Below are the code and all the weights of a small trained network. Each question names an input and a class and asks about switching units off, where a switched-off unit gives its printed mean instead of its output.

import numpy as np


def w(rows, s, z=0):
    codes = np.array(rows[::2]) - 128.0
    scale = np.full(codes.shape[1], s)
    scale[-1] = z or s
    return codes * scale


def norm(h):
    return h / np.sqrt((h * h).mean(-1, keepdims=True) + 1e-5)


def f(y):
    return y / 2 * (1 + np.tanh(0.7978845608 * (y + 0.044715 * y**3)))


def log_softmax(a):
    a = a - a.max(-1, keepdims=True)
    return a - np.log(np.exp(a).sum(-1, keepdims=True))


def net(x, mask):
    res = np.array(x, float).reshape(1, 6) / 4 @ E
    u = 0
    for l in range(3):
        y = f(norm(res) @ A[l][:, :-1].T + A[l][:, -1])
        res = res + np.where(mask[u : u + 10], y, B[l][:, -1]) @ B[l][:, :-1]
        u += 10
    return log_softmax(norm(res)[-1] @ U[:, :-1].T + U[:, -1])


A, B = {}, {}
E = w([
[46,119,67,117,28],'x0',
[92,116,147,77,190],'x1',
[7,183,103,101,149],'x2',
[84,156,84,155,206],'x3',
[141,224,134,112,88],'x4',
[198,164,149,5,125],'x5',
],0.003)
A[0] = w([
[254,108,135,123,157,225],'0.n0',
[150,132,146,98,134,78],'0.n1',
[105,145,156,129,96,137],'0.n2',
[193,134,167,138,130,144],'0.n3',
[125,180,135,48,141,78],'0.n4',
[139,130,107,163,179,62],'0.n5',
[156,130,36,172,115,82],'0.n6',
[154,185,115,108,127,164],'0.n7',
[66,50,101,71,166,250],'0.n8',
[101,159,161,101,147,143],'0.n9',
],0.0066,0.0016)
B[0] = w([
[99,39,2,216,235,253],'0.n0',
[159,183,70,74,132,125],'0.n1',
[146,106,97,165,97,154],'0.n2',
[63,165,71,139,197,170],'0.n3',
[115,128,182,82,128,201],'0.n4',
[148,134,176,204,66,136],'0.n5',
[75,170,199,143,84,157],'0.n6',
[144,85,90,104,160,182],'0.n7',
[190,130,113,184,187,234],'0.n8',
[106,119,123,69,169,167],'0.n9',
],0.0044,0.0024)
A[1] = w([
[58,162,58,92,54,232],'1.n0',
[180,19,165,127,102,248],'1.n1',
[109,155,82,190,211,140],'1.n2',
[135,223,183,125,90,118],'1.n3',
[159,14,104,180,106,112],'1.n4',
[231,109,156,188,55,187],'1.n5',
[73,100,139,80,101,45],'1.n6',
[91,90,148,85,191,23],'1.n7',
[197,123,117,76,220,106],'1.n8',
[253,106,70,77,121,182],'1.n9',
],0.0059,0.0013)
B[1] = w([
[149,40,171,251,129,236],'1.n0',
[57,163,59,140,207,168],'1.n1',
[201,88,122,74,135,251],'1.n2',
[123,45,156,86,160,149],'1.n3',
[155,228,129,35,195,211],'1.n4',
[24,103,77,160,133,171],'1.n5',
[185,41,102,79,16,128],'1.n6',
[15,207,101,254,113,145],'1.n7',
[94,195,132,209,42,209],'1.n8',
[211,27,186,195,203,191],'1.n9',
],0.0032,0.0031)
A[2] = w([
[123,103,147,72,45,220],'2.n0',
[234,99,132,181,236,206],'2.n1',
[149,22,121,175,142,90],'2.n2',
[98,123,49,167,216,149],'2.n3',
[181,172,92,87,210,114],'2.n4',
[52,61,106,102,145,161],'2.n5',
[101,164,187,162,174,127],'2.n6',
[124,175,241,142,126,84],'2.n7',
[226,94,101,92,121,246],'2.n8',
[163,125,91,109,253,210],'2.n9',
],0.0061,0.0014)
B[2] = w([
[68,135,228,172,205,148],'2.n0',
[72,32,100,159,175,253],'2.n1',
[67,193,117,106,172,178],'2.n2',
[166,51,179,131,165,238],'2.n3',
[104,129,76,190,69,181],'2.n4',
[189,104,27,169,192,157],'2.n5',
[157,50,43,102,116,154],'2.n6',
[90,153,72,117,186,128],'2.n7',
[42,70,165,122,253,159],'2.n8',
[99,147,21,103,163,238],'2.n9',
],0.0044,0.0057)
U = w([
[60,157,158,212,44,168],'0',
[187,164,161,83,90,6],'1',
[96,253,101,59,127,78],'2',
[203,173,145,96,75,2],'3',
[103,138,255,66,137,104],'4',
[87,78,50,177,218,211],'5',
],0.0096,0.0041)

Each question gives the input, the list of numbers given to net, and the class t.
The units are the neurons (one row each of A and B). Each row of codes is followed by its name. A weight is (code - 128) times the scale printed after its matrix; where a second scale follows, it is the last column's (A, B and U).
mask holds one flag per neuron, layer by layer. A switched-off neuron (its flag False) gives its mean, the last column of its row in B, instead of its output. The means were averaged over made-up inputs and are rounded, as every weight is.
A unit's drop is (log p(t) with every unit on - log p(t) with that unit switched off) / (log p(t) with every unit on - log p(t) with every unit switched off).
The circuit of an input: a set's keep is (log p(t) with only the set's units on - log p(t) with every unit switched off) / (log p(t) with every unit on - log p(t) with every unit switched off). Starting from the 12 units with the biggest drops (on a tie, the unit counted first), units are removed one at a time, each time the one whose removal leaves the highest keep (on an exact tie, the one counted first), for as long as the keep stays at least 0.8.
circuit, biggest first: the units of the circuit, biggest drop first
unit that matters most: the unit with the biggest drop
top k neurons in layer l: the k neurons of layer l with the biggest drops, biggest first
drop of u: that unit's drop, to one decimal
input [7,-5,6,-6,-7,-1], class 0: circuit, biggest first => 0.n0; 2.n1; 2.n9
input [7,-6,-1,8,-6,-3], class 0: circuit, biggest first => 0.n6; 0.n0; 2.n9; 2.n1
input [-2,-5,7,1,3,3], class 2: circuit, biggest first => 0.n0; 2.n1
input [-5,-8,8,-7,5,2], class 4: unit that matters most => 0.n8
input [7,4,-1,7,8,3], class 0: circuit, biggest first => 0.n0; 1.n0; 2.n9; 2.n8
input [-8,6,7,3,6,0], class 2: top 2 neurons in layer 0 => 0.n0; 0.n4
input [-5,0,6,4,3,7], class 2: top 2 neurons in layer 1 => 1.n8; 1.n0
input [7,-1,8,-1,4,5], class 4: top 4 neurons in layer 2 => 2.n0; 2.n4; 2.n9; 2.n1
input [6,-8,7,3,7,3], class 0: top 2 neurons in layer 1 => 1.n0; 1.n4
input [-2,6,3,0,6,3], class 2: top 2 neurons in layer 2 => 2.n1; 2.n3
input [1,0,5,-4,-1,2], class 4: top 2 neurons in layer 1 => 1.n6; 1.n5
input [6,4,6,-6,6,1], class 4: top 2 neurons in layer 2 => 2.n0; 2.n4
input [7,1,-4,0,7,8], class 4: top 2 neurons in layer 0 => 0.n8; 0.n4
input [2,3,-7,-2,8,8], class 5: drop of 0.n0 => 0.1
input [5,-5,1,1,-4,0], class 0: drop of 0.n6 => 0.3
input [3,2,8,-7,-3,5], class 4: drop of 0.n0 => 1.2
input [8,6,1,-6,1,5], class 4: drop of 2.n7 => 0.0
